Here is a tiny trained network, its code and every weight. The questions are about switching its units off for an input and a class, where a switched-off unit gives its printed mean instead of its output.

import numpy as np


def w(rows, s, z=0):
    codes = np.array(rows[::2]) - 128.0
    scale = np.full(codes.shape[1], s)
    scale[-1] = z or s
    return codes * scale


def f(y):
    return y / 2 * (1 + np.tanh(0.7978845608 * (y + 0.044715 * y**3)))


def log_softmax(a):
    a = a - a.max(-1, keepdims=True)
    return a - np.log(np.exp(a).sum(-1, keepdims=True))


def net(x, mask):
    res = np.array(x, float).reshape(1, 3) / 4 @ E
    y = f(res @ A[0][:, :-1].T + A[0][:, -1])
    res = res + np.where(mask, y, B[0][:, -1]) @ B[0][:, :-1]
    return log_softmax(res[-1] @ U[:, :-1].T + U[:, -1])


A, B = {}, {}
E = w([
[80,166,110,52,176,98,214,155,125,131,245],'x0',
[117,159,102,99,36,122,105,131,196,26,138],'x1',
[83,83,103,145,120,3,103,224,67,113,101],'x2',
],0.011)
A[0] = w([
[140,110,120,161,112,107,89,153,109,133,87,139],'N1',
[74,131,88,103,150,73,154,202,114,123,154,91],'N2',
[136,93,122,152,105,106,103,149,117,116,93,121],'N3',
[120,166,89,97,49,115,107,124,182,10,141,202],'N4',
[142,96,152,152,172,129,136,133,81,182,107,217],'N5',
[141,170,140,86,159,155,171,111,152,142,161,131],'N6',
[128,176,122,81,141,142,152,92,161,144,165,144],'N7',
[178,132,164,162,108,170,99,57,149,132,110,179],'N8',
[151,141,159,124,170,152,157,125,114,170,150,151],'N9',
[177,129,150,151,117,166,111,72,164,142,86,178],'N10',
[131,117,164,135,187,125,142,118,94,235,115,255],'N11',
[111,139,98,114,77,112,95,132,168,61,121,162],'N12',
[134,140,128,116,125,145,155,118,113,133,138,131],'N13',
[116,81,115,166,119,113,81,148,119,118,91,141],'N14',
],0.011,0.0069)
B[0] = w([
[199,132,95,184,113,151,90,203,123,170,109,190],'N1',
[46,114,226,92,146,64,153,90,36,68,129,214],'N2',
[158,139,86,179,82,161,60,187,184,161,104,179],'N3',
[157,254,141,55,90,174,163,144,106,73,37,254],'N4',
[160,48,103,183,230,92,113,156,102,180,201,220],'N5',
[148,172,73,79,124,173,121,117,216,185,176,195],'N6',
[172,220,87,48,199,215,210,144,195,136,167,195],'N7',
[60,100,225,101,151,69,167,77,46,66,134,231],'N8',
[91,112,108,112,111,126,73,49,178,188,196,186],'N9',
[60,76,215,121,169,53,162,69,46,88,137,226],'N10',
[99,54,88,181,217,90,39,75,137,228,225,251],'N11',
[125,217,132,97,43,145,94,127,130,105,27,204],'N12',
[121,130,107,97,151,143,137,112,137,140,161,144],'N13',
[190,126,95,202,96,142,77,194,157,179,86,195],'N14',
],0.007,0.014)
U = w([
[38,65,211,147,167,57,126,103,54,128,166,239],'0',
[58,149,214,94,89,106,163,110,47,30,65,162],'1',
[126,122,7,124,139,158,106,94,222,190,174,86],'2',
[254,185,72,93,127,206,190,165,194,93,121,85],'3',
[238,87,33,201,144,121,90,194,121,179,118,125],'4',
[188,155,85,148,31,159,66,190,177,131,51,6],'5',
],0.0072,0.0015)

Each question gives the input, the list of numbers given to net, and the class t.
The units are the neurons (one row each of A and B). Each row of codes is followed by its name. A weight is (code - 128) times the scale printed after its matrix; where a second scale follows, it is the last column's (A, B and U).
mask holds one flag per neuron, in row order. A switched-off neuron (its flag False) gives its mean, the last column of its row in B, instead of its output. The means were averaged over made-up inputs and are rounded, as every weight is.
A unit's drop is (log p(t) with every unit on - log p(t) with that unit switched off) / (log p(t) with every unit on - log p(t) with every unit switched off).
The circuit of an input: a set's keep is (log p(t) with only the set's units on - log p(t) with every unit switched off) / (log p(t) with every unit on - log p(t) with every unit switched off). Starting from the 12 units with the biggest drops (on a tie, the unit counted first), units are removed one at a time, each time the one whose removal leaves the highest keep (on an exact tie, the one counted first), for as long as the keep stays at least 0.8.
circuit, biggest first: the units of the circuit, biggest drop first
unit that matters most: the unit with the biggest drop
k most important neurons: the k neurons with the biggest drops, biggest first
drop when u is switched off: that unit's drop, to one decimal
input [-1,1,-1], class 1: circuit, biggest first	[N11]
input [0,6,1], class 5: circuit, biggest first	[N8, N12]
input [2,1,0], class 3: circuit, biggest first	[N10, N11]
input [1,-8,0], class 2: 4 most important neurons	[N8, N10, N2, N9]
input [8,-2,0], class 2: 4 most important neurons	[N6, N8, N10, N7]
input [-5,-1,1], class 4: 2 most important neurons	[N2, N14]
input [1,-6,-7], class 2: 3 most important neurons	[N6, N2, N7]
input [-1,0,-8], class 0: 2 most important neurons	[N8, N10]
input [-6,-7,1], class 4: 3 most important neurons	[N2, N1, N14]
input [2,-8,-8], class 2: 2 most important neurons	[N6, N7]
input [0,-5,1], class 4: 3 most important neurons	[N8, N10, N2]
input [-8,6,0], class 1: 3 most important neurons	[N8, N10, N6]
input [-6,4,-1], class 1: 2 most important neurons	[N8, N10]
input [3,8,8], class 1: unit that matters most	N2
input [1,0,-1], class 2: 2 most important neurons	[N2, N8]
input [0,5,4], class 5: 2 most important neurons	[N8, N10]
input [-3,1,3], class 5: 2 most important neurons	[N11, N5]
input [5,2,-6], class 3: 2 most important neurons	[N11, N7]
input [0,5,-7], class 1: drop when N8 is switched off	1.3
input [-6,6,8], class 5: drop when N2 is switched off	0.0
input [0,-1,3], class 4: circuit, biggest first	[N8]
input [2,3,-5], class 3: drop when N7 is switched off	0.1
input [7,3,0], class 3: drop when N10 is switched off	0.3
